Below are the code and all the weights of a small trained network. Each question names an input and a class and asks about switching units off, where a switched-off unit gives its printed mean instead of its output.

import numpy as np


def w(rows, s, z=0):
    codes = np.array(rows[::2]) - 128.0
    scale = np.full(codes.shape[1], s)
    scale[-1] = z or s
    return codes * scale


def norm(h):
    return h / np.sqrt((h * h).mean(-1, keepdims=True) + 1e-5)


def f(y):
    return np.maximum(y, 0)


def log_softmax(a):
    a = a - a.max(-1, keepdims=True)
    return a - np.log(np.exp(a).sum(-1, keepdims=True))


def net(x, mask):
    res = np.array(x, float).reshape(1, 8) / 4 @ E
    u = 0
    for l in range(3):
        y = f(norm(res) @ A[l][:, :-1].T + A[l][:, -1])
        res = res + np.where(mask[u : u + 13], y, B[l][:, -1]) @ B[l][:, :-1]
        u += 13
    return log_softmax(norm(res)[-1] @ U[:, :-1].T + U[:, -1])


A, B = {}, {}
E = w([
[192,251,143,122],'x0',
[128,130,130,129],'x1',
[129,127,130,127],'x2',
[129,126,131,128],'x3',
[127,129,127,129],'x4',
[155,124,117,207],'x5',
[6,185,186,186],'x6',
[127,127,127,129],'x7',
],0.0026)
A[0] = w([
[173,162,97,84,147],'L0N0',
[222,217,47,169,253],'L0N1',
[102,132,148,43,58],'L0N2',
[130,48,139,217,113],'L0N3',
[150,3,117,135,130],'L0N4',
[139,46,76,107,19],'L0N5',
[144,114,91,109,58],'L0N6',
[158,186,163,128,219],'L0N7',
[92,138,182,158,200],'L0N8',
[157,105,174,57,118],'L0N9',
[117,17,117,109,112],'L0N10',
[157,192,135,83,155],'L0N11',
[178,73,24,139,116],'L0N12',
],0.0054,0.0016)
B[0] = w([
[106,22,50,82,190],'L0N0',
[181,1,213,111,253],'L0N1',
[203,23,141,178,169],'L0N2',
[83,140,31,206,233],'L0N3',
[87,194,128,159,254],'L0N4',
[183,233,211,150,197],'L0N5',
[17,172,143,148,150],'L0N6',
[187,174,120,116,201],'L0N7',
[111,48,168,107,222],'L0N8',
[87,143,28,135,176],'L0N9',
[110,210,194,81,243],'L0N10',
[147,89,56,79,194],'L0N11',
[179,168,236,135,224],'L0N12',
],0.0034,0.0031)
A[1] = w([
[147,56,188,82,193],'L1N0',
[102,99,49,190,29],'L1N1',
[164,128,135,207,210],'L1N2',
[70,214,113,86,106],'L1N3',
[254,177,133,120,149],'L1N4',
[66,76,117,78,2],'L1N5',
[79,61,114,155,61],'L1N6',
[126,112,80,96,23],'L1N7',
[135,131,163,181,117],'L1N8',
[99,211,138,129,112],'L1N9',
[169,205,147,97,186],'L1N10',
[129,154,28,122,22],'L1N11',
[117,45,158,145,244],'L1N12',
],0.0053,0.0013)
B[1] = w([
[70,159,134,172,245],'L1N0',
[76,148,55,141,167],'L1N1',
[146,152,124,215,210],'L1N2',
[145,119,171,81,183],'L1N3',
[65,121,161,151,252],'L1N4',
[102,190,252,191,174],'L1N5',
[13,133,152,127,193],'L1N6',
[112,128,69,117,142],'L1N7',
[160,146,17,146,191],'L1N8',
[155,72,127,124,187],'L1N9',
[59,116,103,114,208],'L1N10',
[157,160,178,118,133],'L1N11',
[99,172,123,108,237],'L1N12',
],0.0041,0.0029)
A[2] = w([
[200,118,112,110,225],'L2N0',
[89,136,136,90,62],'L2N1',
[134,155,130,87,157],'L2N2',
[126,170,102,155,156],'L2N3',
[169,163,98,97,162],'L2N4',
[100,147,192,163,144],'L2N5',
[85,130,135,102,61],'L2N6',
[158,162,135,147,191],'L2N7',
[96,133,113,136,2],'L2N8',
[131,113,150,2,172],'L2N9',
[96,161,144,168,238],'L2N10',
[87,170,118,80,68],'L2N11',
[92,134,132,125,147],'L2N12',
],0.0083,0.0014)
B[2] = w([
[4,32,196,160,166],'L2N0',
[178,147,175,69,176],'L2N1',
[159,127,106,92,154],'L2N2',
[178,127,127,107,169],'L2N3',
[31,85,91,157,142],'L2N4',
[159,137,66,155,255],'L2N5',
[132,144,212,82,178],'L2N6',
[199,64,171,160,157],'L2N7',
[52,99,121,127,149],'L2N8',
[164,167,47,119,223],'L2N9',
[157,129,68,108,254],'L2N10',
[212,128,190,117,176],'L2N11',
[144,132,148,118,188],'L2N12',
],0.0043,0.005)
U = w([
[198,199,159,33,254],'0',
[204,151,85,243,231],'1',
[35,175,232,107,98],'2',
[12,149,45,205,30],'3',
[107,34,24,54,46],'4',
[143,2,216,178,23],'5',
],0.0099,0.0017)

Each question gives the input, the list of numbers given to net, and the class t.
The units are the neurons (one row each of A and B). Each row of codes is followed by its name. A weight is (code - 128) times the scale printed after its matrix; where a second scale follows, it is the last column's (A, B and U).
mask holds one flag per neuron, layer by layer. A switched-off neuron (its flag False) gives its mean, the last column of its row in B, instead of its output. The means were averaged over made-up inputs and are rounded, as every weight is.
A unit's drop is (log p(t) with every unit on - log p(t) with that unit switched off) / (log p(t) with every unit on - log p(t) with every unit switched off).
The circuit of an input: a set's keep is (log p(t) with only the set's units on - log p(t) with every unit switched off) / (log p(t) with every unit on - log p(t) with every unit switched off). Starting from the 12 units with the biggest drops (on a tie, the unit counted first), units are removed one at a time, each time the one whose removal leaves the highest keep (on an exact tie, the one counted first), for as long as the keep stays at least 0.8.
circuit, biggest first: the units of the circuit, biggest drop first
top k neurons: the k neurons with the biggest drops, biggest first
top k neurons in layer l: the k neurons of layer l with the biggest drops, biggest first
drop when u is switched off: that unit's drop, to one decimal
input [1,5,-8,4,1,6,-2,0], class 5: circuit, biggest first	L0N1
input [5,-2,-8,-8,6,1,-3,3], class 5: circuit, biggest first	L0N1, L2N0
input [6,8,7,-2,-8,1,-4,2], class 5: circuit, biggest first	L0N1, L2N0
input [-3,0,-7,7,-3,1,-5,-2], class 1: top 3 neurons in layer 0	L0N12, L0N5, L0N11
input [6,6,6,-3,-4,1,-1,-4], class 5: top 4 neurons	L0N1, L2N0, L0N10, L2N10
input [7,2,-6,-6,2,2,-4,7], class 5: top 2 neurons	L0N1, L2N0
input [2,2,5,5,4,7,-1,6], class 5: top 3 neurons in layer 0	L0N1, L0N4, L0N10
input [6,5,5,-1,6,0,6,6], class 0: top 3 neurons in layer 1	L1N10, L1N3, L1N5
input [3,1,-5,0,-4,-3,-7,-3], class 4: top 2 neurons in layer 2	L2N9, L2N0
input [1,6,-3,0,2,-2,-7,-6], class 4: top 2 neurons in layer 1	L1N6, L1N5
input [-1,-8,-4,-6,-1,0,-4,4], class 0: top 2 neurons	L0N10, L1N10
input [-6,2,-4,-5,4,-8,-1,-8], class 0: drop when L0N10 is switched off	0.2
input [5,1,-5,-3,-5,7,-8,-1], class 5: drop when L2N0 is switched off	0.1
input [-5,2,-7,-8,4,-4,-3,-8], class 0: drop when L2N9 is switched off	0.0
input [2,0,5,1,-8,-6,0,-2], class 4: top neuron	L0N2
input [7,5,1,-7,-1,-3,0,-5], class 4: top 4 neurons in layer 0	L0N11, L0N0, L0N10, L0N4
input [-8,3,-8,5,8,0,3,-8], class 2: top 2 neurons in layer 2	L2N9, L2N6
